((9, 114, -1, -45, -51), (-56, 56, 15, 29, 56), (53, 44, -11, -59, -83))	15
((43, -92, -76, 86), (-42, 57, 32, -56))	-76
((5, 62, -6, -20, -37, 15), (6, -20, 16, -20, 104, -5), (-17, -50, 21, -27, -57, -4))	16
((-15, 25, -8, 92, -37), (17, -11, -52, 64, 0), (61, -54, -72, -17, 31))	-52
((-70, -9, 37, -108, -59), (72, 20, -21, 66, 21), (13, 35, 18, -22, -15))	-21
((-107, 73, 26, -70, 36, 39, -50), (-109, -23, 88, 77, -22, -84, -39), (-102, 93, -72, 44, -11, -13, 50))	88
---
-39,32,-5,-6,9,-25
5,13,-21,20,-6,-7
gives 13

-119,-128,-299,318
-99,-48,-328,227
-536,-500,-820,702
gives -48

613,506,48,833,178
664,221,500,732,550
549,563,864,180,439
gives 221

139,222,102,77
112,38,191,94
189,111,67,119
gives 38

4,8,6,5,1,7
5,7,5,3,7,2
5,7,5,4,7,2
gives 7

38,52,28,49
50,61,89,58
50,39,7,42
gives 61

3896,5670,6639,2001,9567
7713,3883,3080,8324,1987
gives 3883
---
[[ 102  -17   48 -102]
 [ -73  -31  -80   69]
 [  54   62  101  -48]] value 48

[ 92 -49  72  85   9] value 72

[ 54  53 -87  57   7  36  63] value -87

[115   2  15  32  99 -11 -53] value 15

[-45 -34 -30 115  61 107  -9] value -30

[[ 106    1  101    2  100]
 [-106    5 -100    4 -100]
 [-106   -7 -101   -8 -101]] value 101

[78 67 59 71 85] value 59

[[ -3 -47  30  88  -1  25   6]
 [-71  11 -16 -23 -12  -9  74]] value 30

[  6 -21 -25 -99  26] value -25
---
[-10.573   8.675 -10.453   9.927  -8.387 -11.528] Out: -11.528
[  14.7 -169.1  -78.9  115.5] Out: 115.5
[-0.15  0.17 -0.11 -0.11 -0.02 -0.09] Out: -0.09
[ 0.032  0.171  0.008 -0.002 -0.163] Out: -0.163
[ 0.178  0.157  0.081 -0.141 -0.011] Out: -0.011
[  11.794  -70.529 -140.089 -104.498  150.686 -174.158   -7.518] Out: -7.518
---
Input: [-42  34 -45 -57   0  95]
Output: -42, 95

Input:
[[-61  91  28 100]
 [ 61  78 -28 -18]
 [-70  38 -50 -22]]
Output: -61, -22

Input: [ -6  40  92  -9 -10   9]
Output: -6, 9

Input: [ 49  84 -75  -8  12   6  51]
Output: 49, 51

Input: [ 82 -21  11   4  95]
Output: 82, 95

Input:
[[-59 -53  59 110]
 [-30  50 -42 -16]]
Output: -59, -16
---
Q:
[[ -40  -59   -3   -6    1  -19]
 [ 102   63  -17  -68  -87  -14]
 [-108 -114    4   32   52  -15]]
A: -114

Q:
[[ 10 -49  11  56   2 -18  42]
 [  5 -10 -12  86  54  32 -18]
 [  7 -44  38   3 -35  16 -58]]
A: -44

Q:
[[  9   2   0 -13  -3]
 [-48  -3 -23  -7   7]
 [ 14 -28 -38 -92  22]]
A: -28

Q:
[[-37  20 -13 -62 -80 -12   8]
 [-25   2  -6  45  95  11   6]
 [ 31  -1  11 -44 -96 -16  -9]]
A: -1

Q:
[[-54 -27  82  23  59  70]
 [  8 -32 -34 -26 -10  12]
 [-18  -4   1 -25  11  42]]
A: -4

Q:
[[ -65   -4    6  -85  -59 -104]
 [ -17   -5  -30  -70  -98  -68]
 [  71   67   58  -41  -51   -5]]
A: 67
---
[[207.70, -2.78, -194.40, -32.63, 5.69, 57.60],
 [-42.23, 132.98, 203.74, -75.14, 159.24, 147.65]] Answer: 203.74

[[-115.824, -80.295, -45.473, 200.644, 64.200],
 [104.011, -58.696, 98.987, 81.667, 86.098]] Answer: 98.987

[[5.66, -7.53, -6.25, -12.42],
 [-8.70, 6.81, 16.03, -11.65]] Answer: 16.03

[[0.45, -9.88, 2.46, -0.04, -1.41, -5.76, -2.44],
 [-3.81, 17.64, -12.53, 0.95, 3.21, 8.64, 2.50]] Answer: -12.53

[[-0.10, -0.02, 0.20, 0.02, 0.17, 0.04, -0.12],
 [0.11, 0.14, -0.08, -0.09, -0.15, -0.04, 0.16]] Answer: -0.08

[[0.127, 0.056, 0.225, 0.044, -0.151, -0.016],
 [0.119, 0.056, 0.207, 0.011, -0.171, 0.015]] Answer: 0.207
---
[ 97  99  81  64  -2 -54] ans = 97, -54

[  5  80 -48  99] ans = 5, 99

[[ 18 -59  70 -39  71 -35]
 [-67  38 -86 -47 -56 -58]] ans = 18, -58

[[-57  -8  64 -76]
 [-57 -12  15 -97]] ans = -57, -97

[  46  -52   56 -102  -38   45  -61] ans = 46, -61

[-24 -50 -99 -48 -90 -31] ans = -24, -31

[-107  102   87  -73   72  -23] ans = -107, -23
